In the rows, zero is written as 128.
Known rows:
brotek: [126 103 115 118 123 129 139 149 128 120 132 119 111 103 123 137 123 123
 129 122 128 129 129 119 124 126 131 124 130 105 115 128]
trupli: [128 103 118 113 122 124 138 155 131 121 133 122 103 103 118 125 125 121
 131 120 131 127 127 117 125 130 134 123 128 105 112 127]
grazam: [149 107 132 158 137 121 106 114 130 133 130 158 172  55  92 158  84 128
 105 136 112 186 122 124 123 120 111 153 156 201 112 117]
gegek: [118 113 140 132 133 146 123 133 125 122 130 125 128 155 140 126 125 124
 127 133 133 128 131 149 133 130 132 121 132  91 135 132]
tabrel: [126 129 127 115 123  99 138  35 125 146 125 117 126 201 103 166 214 157
 117 119 108 104 138  68 111 110  85 129 137 169 142 140]
droskal: [121 146 124 129 126 130 138 147 135 125 124 129 138 128 162 117 134 128
 129 123 131 127 124 136 130 133 138 136 107 132 143 124]
truflo: [128 104 115 118 125 127 138 143 128 122 133 121 112 101 121 139 124 123
 129 124 126 129 129 115 122 125 130 126 134 107 114 129]
vudratrus: [130 107 135 156 158 107 114 147 139 124 136 164 184  54 138 158 118 132
  91 156 137 182 111  96 108 114 138 179 152 193 133 115]
rubul: [124 117 143 127 135 136 121 131 129 127 132 131 120 156 132 112 125 123
 129 132 136 125 129 141 133 134 134 123 135  93 130 132]
skiplal: [130 129 128 128 117 126 123 136 123 128 123 124 133 131 106 131 129 132
 130 121 127 129 129 139 136 128 121 114 118 167 128 121]
dritir: [126 120 144 127 137 132 120 123 130 128 132 133 118 153 130 111 123 123
 128 134 136 125 127 135 130 134 134 126 140  96 128 133]
teve: [101  77 134 145 125 184 133 135 122 102 121 112 154 169 169 167 119 122
 120 122 129 148 134 169 142 124 123 113 122  94 159 128]
stemir: [120 113 143 127 132 141 123 137 129 124 131 128 122 156 136 114 127 123
 127 129 135 128 129 148 134 135 134 120 131  92 133 131]
dremor: [125 102 112 122 124 135 140 143 125 120 132 117 118 100 126 148 125 124
 127 125 125 129 131 121 123 122 128 125 131 104 118 129]
trumon: [131 130 128 128 118 126 123 134 121 129 122 124 134 131 106 133 129 132
 130 121 127 129 129 138 135 127 120 115 118 167 128 122]
fluskun: [156 149 131 150 130 152 125  22 143 154 129 152 126 114 139 113  63 115
 136 109  71 155 138 151 130 142  95 148 157  64 106 145]
klumudru: [131  78 142 149 150  98 101 149 125 122 136 153 180  76  82 177 136 139
  86 156 145 179 115  89 112 106 124 154 160 235 126 112]
kagrel: [118 115 138 135 134 148 124 128 123 124 130 124 134 153 142 133 126 125
 125 136 131 128 133 148 133 127 130 121 133  91 136 133]
drakimo: [123 152 124 129 128 127 136 140 134 128 124 131 137 125 159 117 134 129
 129 126 131 124 124 131 128 132 138 138 111 134 140 125]
klefer: [113  93 145 128 128 148 128 146 133 118 129 128 126 164 145 117 127 121
 124 118 134 139 129 156 138 137 130 117 124  88 140 128]

Facts:
beklim {ξ=b, ω=paskul}
bidridri {ξ=b, ω=geklu}
bifitan {ξ=b, ω=klefer}
biflam {ξ=a}
bovu {ξ=c, ω=gribro}
braflim {ξ=d, ω=flupul}
brazani {ξ=d}
brige {ξ=c, ω=dropok}
briplur {ξ=d, ω=vedragek}
brole {ξ=c, ω=fusim}
brotek {ξ=d, ω=trumon}
brudrel {ξ=c, ω=skegobrun}
bruku {ξ=b, ω=vafu}
brunes {ξ=b, ω=klugren}
bruni {ξ=c, ω=klume}
brusik {ξ=c, ω=kegu}
drakimo {ξ=b, ω=zagus}
draston {ξ=d, ω=bruku}
dremor {ξ=d}
dritir {ξ=c, ω=fligrogis}
drizom {ξ=c, ω=stofus}
drobrubrak {ξ=b, ω=brazani}
drogre {ξ=c, ω=briplur}
dropok {ξ=a, ω=drakimo}
droskal {ξ=b, ω=stovar}
drudron {ξ=a}
drurun {ξ=c, ω=fluskun}
drustigra {ξ=a, ω=stuni}
fesu {ξ=c, ω=plabek}
finan {ξ=d, ω=biflam}
fiskek {ξ=b, ω=brusik}
flaklun {ξ=a, ω=skemel}
flanis {ξ=a}
fligrogis {ξ=a, ω=nubrik}
flupul {ξ=b, ω=drurun}
flurol {ξ=d, ω=stistizik}
fluskun {ξ=c, ω=pluzor}
fotom {ξ=c, ω=stemir}
fusim {ξ=a, ω=toplis}
gegek {ξ=c, ω=ziklu}
gegik {ξ=a, ω=gokur}
geklu {ξ=c}
genive {ξ=b, ω=mupe}
goflin {ξ=c}
gokur {ξ=c, ω=fesu}
gorom {ξ=d, ω=kagrel}
grazam {ξ=a, ω=pladrem}
gribro {ξ=b, ω=drizom}
gruflitu {ξ=c, ω=zezo}
kagrel {ξ=c}
kegu {ξ=b, ω=ziten}
kitra {ξ=c, ω=skobru}
klefer {ξ=c, ω=vumople}
klenim {ξ=a}
klerek {ξ=a, ω=stogeskur}
klivok {ξ=a, ω=zunusten}
klopal {ξ=b}
klubik {ξ=b, ω=bifitan}
kluga {ξ=b, ω=mitiflek}
klugren {ξ=a, ω=zave}
klume {ξ=c, ω=stadrem}
klumudru {ξ=a, ω=skelo}
klunul {ξ=d}
kupun {ξ=c, ω=tiplol}
legravuk {ξ=b, ω=genive}
legretros {ξ=a, ω=stesar}
letagri {ξ=c, ω=sevor}
loke {ξ=d, ω=brotek}
mitiflek {ξ=d, ω=loke}
mupe {ξ=b, ω=klunul}
naplar {ξ=b, ω=trupli}
naral {ξ=c, ω=brudrel}
netul {ξ=a, ω=flaklun}
nisak {ξ=d, ω=drobrubrak}
nubrik {ξ=a, ω=dremor}
nuskoten {ξ=d, ω=zefak}
paskul {ξ=a, ω=draston}
pifu {ξ=c, ω=bruni}
pimas {ξ=b, ω=kluga}
plabek {ξ=a, ω=skozam}
pladrem {ξ=d, ω=braflim}
plapim {ξ=b, ω=rubul}
pluzor {ξ=c, ω=gegik}
ponogul {ξ=a, ω=legravuk}
raludrir {ξ=a}
renek {ξ=c, ω=naplar}
rubul {ξ=c, ω=zedivo}
sevor {ξ=c, ω=drudron}
skatas {ξ=d, ω=grazam}
skegobrun {ξ=b, ω=pifu}
skelo {ξ=b, ω=vudratrus}
skemel {ξ=b, ω=fiskek}
skiplal {ξ=a, ω=nisak}
skobru {ξ=c, ω=nuskoten}
skozam {ξ=b, ω=tabrel}
sonu {ξ=a, ω=klubik}
stadrem {ξ=b, ω=klerek}
stemir {ξ=c, ω=droskal}
stesar {ξ=d, ω=klumudru}
stistizik {ξ=a, ω=gegek}
stofus {ξ=d, ω=fotom}
stogeskur {ξ=c, ω=teve}
stovar {ξ=a, ω=trula}
stuni {ξ=c}
suklek {ξ=a, ω=naral}
tabrel {ξ=a, ω=gruflitu}
teve {ξ=c}
tiplol {ξ=d, ω=klivok}
toplis {ξ=d, ω=flurol}
tragum {ξ=c, ω=suklek}
truflo {ξ=d}
trula {ξ=d, ω=finan}
trumon {ξ=a, ω=gorom}
trupli {ξ=d, ω=brole}
vafu {ξ=d, ω=raludrir}
vedragek {ξ=b, ω=sonu}
vudratrus {ξ=b, ω=skatas}
vumople {ξ=b, ω=kupun}
zagus {ξ=d, ω=drustigra}
zave {ξ=a, ω=ponogul}
zedivo {ξ=b, ω=brige}
zefak {ξ=a, ω=skiplal}
zezo {ξ=b, ω=zoplan}
ziklu {ξ=a}
ziten {ξ=a, ω=beklim}
zoplan {ξ=a, ω=klenim}
zubestem {ξ=a, ω=kitra}
zunusten {ξ=a}

Rows:
No name comes twice in this set of rows, the named rows included.
[126 122 127 129 115 134 125 143 121 125 121 121 137 134 111 136 130 131
 129 117 128 132 130 145 138 128 119 111 114 164 133 120] : stovar
[127 152 129 121 127 114 136 149 141 131 126 136 124 127 151  94 136 127
 131 120 134 123 121 128 129 140 141 137 108 133 135 124] : gribro
[129 117 158 108 130 103 121 160 143 140 140 144  95 153 115  57 145 121
 127 116 136 125 125 144 133 154 136 121 125  77 116 128] : naral
[137 141 134 129 132 132 136   7 138 153 130 133 113 186 138 128 145 134
 131 113  88 118 141 110 120 129  90 139 152  68 126 151] : fesu
[137 128 143 108 112  95 123 163 137 142 130 138 108 131  89  78 148 130
 130 103 129 130 125 140 137 148 123 113 108 152 115 117] : sonu
[125 101 115 116 123 130 140 155 128 119 132 119 112 102 123 135 125 122
 130 121 129 129 129 122 126 127 132 122 128 105 116 127] : toplis
[156 142 133 156 133 153 120  35 143 151 130 156 134 100 137 117  55 113
 131 113  75 165 136 153 130 141  99 151 160  71 106 141] : drurun
[105  81 137 138 127 172 131 137 127 106 123 118 142 168 160 150 119 121
 122 121 132 146 130 163 141 128 126 115 124  96 154 128] : kupun
[111 136 126 117 139  95 150  55 135 139 129 124 138 197 155 163 232 158
 108 134 123 102 131  52 100 107 107 154 132 149 159 140] : zezo
[131 153 141 107 123  89 136 170 152 144 133 147 107 123 137  53 154 127
 130 107 132 124 119 131 128 155 141 138 101 119 123 120] : vedragek
[128 101 119 110 122 122 139 159 133 121 133 123 102 105 117 119 127 120
 131 117 132 128 127 120 126 133 134 122 127 103 113 126] : stofus
[109  64 109 129 114 168 150 157 127  97 123 108 134 118 151 175 116 120
 124 110 126 150 130 141 134 121 124 116 119 109 140 123] : tiplol

The same objects again, as new rows of numbers:
Known rows:
teve: [ 22 145 150  82 138 128  97  79 192  92  98 106 142 135 122 112 155 134
 116 136 135 118 117  94  94 131 133 124 203 129 107 145 108 123 130 111
 153  91  44  94  84 130]
kitra: [ 65 116 100  66 126 109 134 119 135 146  97 101  86 118 142 121 144 123
 106 139 132 190 116 145 158 126 145 159 154 148 140 146 142 121 110 112
  50 113 103 127 138 117]
loke: [ 95 115 109  93 135 109 109 167 142 138 101 110 108 120 162 130 151 115
 147 122 147 174 105 140 142 147 145 151 140 124 150 127 129 137 152 108
 135 130 203 129 152 111]
fiskek: [129 121 101 126 117 144 101 150 190 158 202  93 119 131 191  96 158 105
 137 158 135 163  87 188 125 133 121 161  92 120 141 121 139 118  99 123
 135 127 149 123 130 141]
naral: [ 40 117 129 101 113 133 156 116 165 143 120 131 116 120 140 128 149 126
 107 133 133 161 114 119 121 160 161 148 160 111 136 150 117  91 102 129
 107 133 171 115  76 120]
paskul: [138 111  96 127 128 121 107 139 180 154 231  98 134 151 199 111 138 116
 147 170 163 110  92 139 138 133 126 171  96 117 145 131 119 102  67 141
 185 124 113 178 159 121]
dremor: [ 40 137 158  97 151 124  62 127 184  89  83  94 160 136 145 120 159 124
 155 127 145 118 113  94  97 148 131 122 173 125 115 132 112 156 167  96
 191  84 108 101 130 122]
gokur: [ 25 105 156 106 132  98 139  99 152 141 210 182  78 152 114 119 158  76
  76 130 135 169 124 159 149 120 125 161 148  99 164 106 153 116 121 119
 105 107 125 112 179 127]
flaklun: [131 114  83 122 128 111 112 127 151 149 171 104 131 136 164 113 145 122
 145 155 155 111 100 118 131 140 132 163 115 112 155 129 119 111  92 131
 155 124 126 172 152 118]
rubul: [ 96 138  98  67 125  88 140 121 156 134 128 119  73 110 145 117 147 116
 111 120 144 180 102 156 164 128 135 149 181 127 161 134 113  95 119 129
 123 157 162 122  95 106]
klopal: [ 75 147 121 121 132 136  61  97 187 106  89  84 155 125 121  90 168 120
 144 140 124 119 103 117  78 146 116 121 149 114 124 125 125 150 147  97
 136  88  89  87  94 143]
skiplal: [ 93 109  61  90 131  89  89 121  96 148  44  51 104 116 138 115 136 129
 150 165 142 150 117 101 161 147 139 158 103 144 160 151 151 154  99 109
  18  84  92 171 165 102]
stuni: [ 36 153 144  74 141 114  93  81 190  89  96 102 127 129 124 110 155 130
 117 130 139 128 114 103 109 125 126 123 210 133 115 142 108 123 133 111
 160  99  43  95  86 123]
drakimo: [141 159  63  93 118  74 103 140 157 132 111  86  67  81 146  90 160  96
 148 119 142 189  83 175 163 158 116 129 140 107 189 120 117 114 139 126
 116 173 235 107  54 106]
plabek: [ 52  94 117 136 135  89 103  93 137 139 201 165 100 166 122 115 154  84
 127 156 151 113 121 123 134 142 117 157 110  72 191  99 156 120 118 121
 114 100 153 161 190 124]
bruni: [ 18 113 146 111 104 146 164 116 170 141 103 133 123 117 138 131 148 131
 110 136 132 155 117  98 108 183 173 140 161  97 131 162 110  87  95 135
 103 135 204 111  41 121]
brige: [102 155  84  51 126  62 138 124 156 124 119 111  49  94 150 113 145 109
 119 111 154 195  95 163 187 133 130 138 193 128 177 136 105  86 122 138
 132 179 187 120  63  91]
mitiflek: [ 94 115 109  96 135 108 111 166 141 138 107 108 109 120 163 130 151 114
 144 121 147 174 106 141 142 147 146 151 139 123 151 124 129 138 153 108
 134 130 203 129 151 112]
stofus: [151 113  91 134 147 131 104 147 161 154 123 140 141 185 141 154 162 116
 146 138 139 189  93 119 145 163 146 148 192 141 146 118 110 164 161  86
 117 129 237 148 183 150]
flurol: [102 124 105  88 142 155 149 172 128 134  66 133  50  77 150 143 139 135
 170 103 165 115 106 133  79  98 151 165 142 112 145 105 152 135 152 105
 154 146 184 129 139 136]

Rows:
No name comes twice in this set of rows, the named rows included.
[ 90 112 132 105 136 122 106 170 168 138 159 111 125 137 184 127 151 110
 144 130 151 160 104 147 135 141 140 155 127 124 136 124 124 131 138 114
 170 122 175 129 167 119] : vafu
[ 19 104 134  86 130 109 134  98 156 136 180 165  71 161 135 125 153  94
  94 138 136 175 120 161 148 117 130 157 157 102 167 111 155 104 124 116
  85 115 140 123 147 129] : gruflitu
[136 120  75 127 128 102 118 122 132 147 133 110 136 123 134 112 146 123
 140 141 151 106 103 103 125 148 136 159 124 108 156 129 116 119 106 123
 145 126 130 165 147 112] : legretros
[ 78 143 110 118 145 119  72  83 169  94  87  90 156 125 117 107 149 140
 164 147 153  53 111  56  77 136 122 128 164 109 128 133 108 139 125 112
 180  85  46 140 111 126] : ziklu
[ 90 104  90  97 132 114 111 164 140 138 110 116 150 143 165 126 161 130
 133 108 134 162 109 162 126 133 149 155 132 111 143 119 126 111 174 102
 163 133 194 135 159 106] : briplur
[ 94 122 106  90 126 121 144 115 155 146 142 132 103 136 135 124 151 121
 102 130 134 171 107 145 140 125 142 157 175 131 142 132 123 110 115 114
 108 133 131 129 131 128] : bovu
[ 83 119  99  81 124 116 143 118 152 143 134 129 110 129 141 120 153 128
  96 124 132 164 109 155 137 120 144 159 164 126 140 131 125  96 124 117
 117 135 123 126 130 120] : drogre
[101 124  82 107 120 120  90 132 137 150  73  73 111 109 138  99 159 114
 134 148 120 178 105 153 131 147 130 147 106 129 149 131 156 153 130  98
  38 101 139 109 127 133] : drobrubrak
[125 131  81 119 121 149 128 138 145 151  94 109  81  88 131 106 154 120
 148 128 135 137  95 157  89 123 132 155 121 105 152 109 153 131 132 106
 100 137 168 115 108 148] : naplar
[ 80  99  45  60 116 112 140 112 137 141 120 128 181 169 151 107 167 171
  79 101 108 157 116 199 113  89 150 166 152 108 133 120 124  37 175 103
 155 150 104 144 134 100] : klefer
[ 62 115 152 115 130  95 150 109 147 147 210 175  99 130 111 115 158  78
  70 120 134 165 122 148 145 124 130 165 147 108 153 113 138 125 112 119
 131 113 108 103 191 123] : pluzor
[ 92 116 127  82 125 134 138 137 198 151 232 115 105 146 204 117 142 112
 105 153 148 168  98 178 152 112 133 172 138 142 128 136 125  92  78 137
 154 131  99 135 141 128] : brusik
[100 107 134 104 134 132 106 184 186 146 203 107 127 147 216 127 148 105
 145 145 155 164  97 165 145 135 137 164 112 131 134 126 126 124 120 122
 183 125 174 135 177 120] : draston

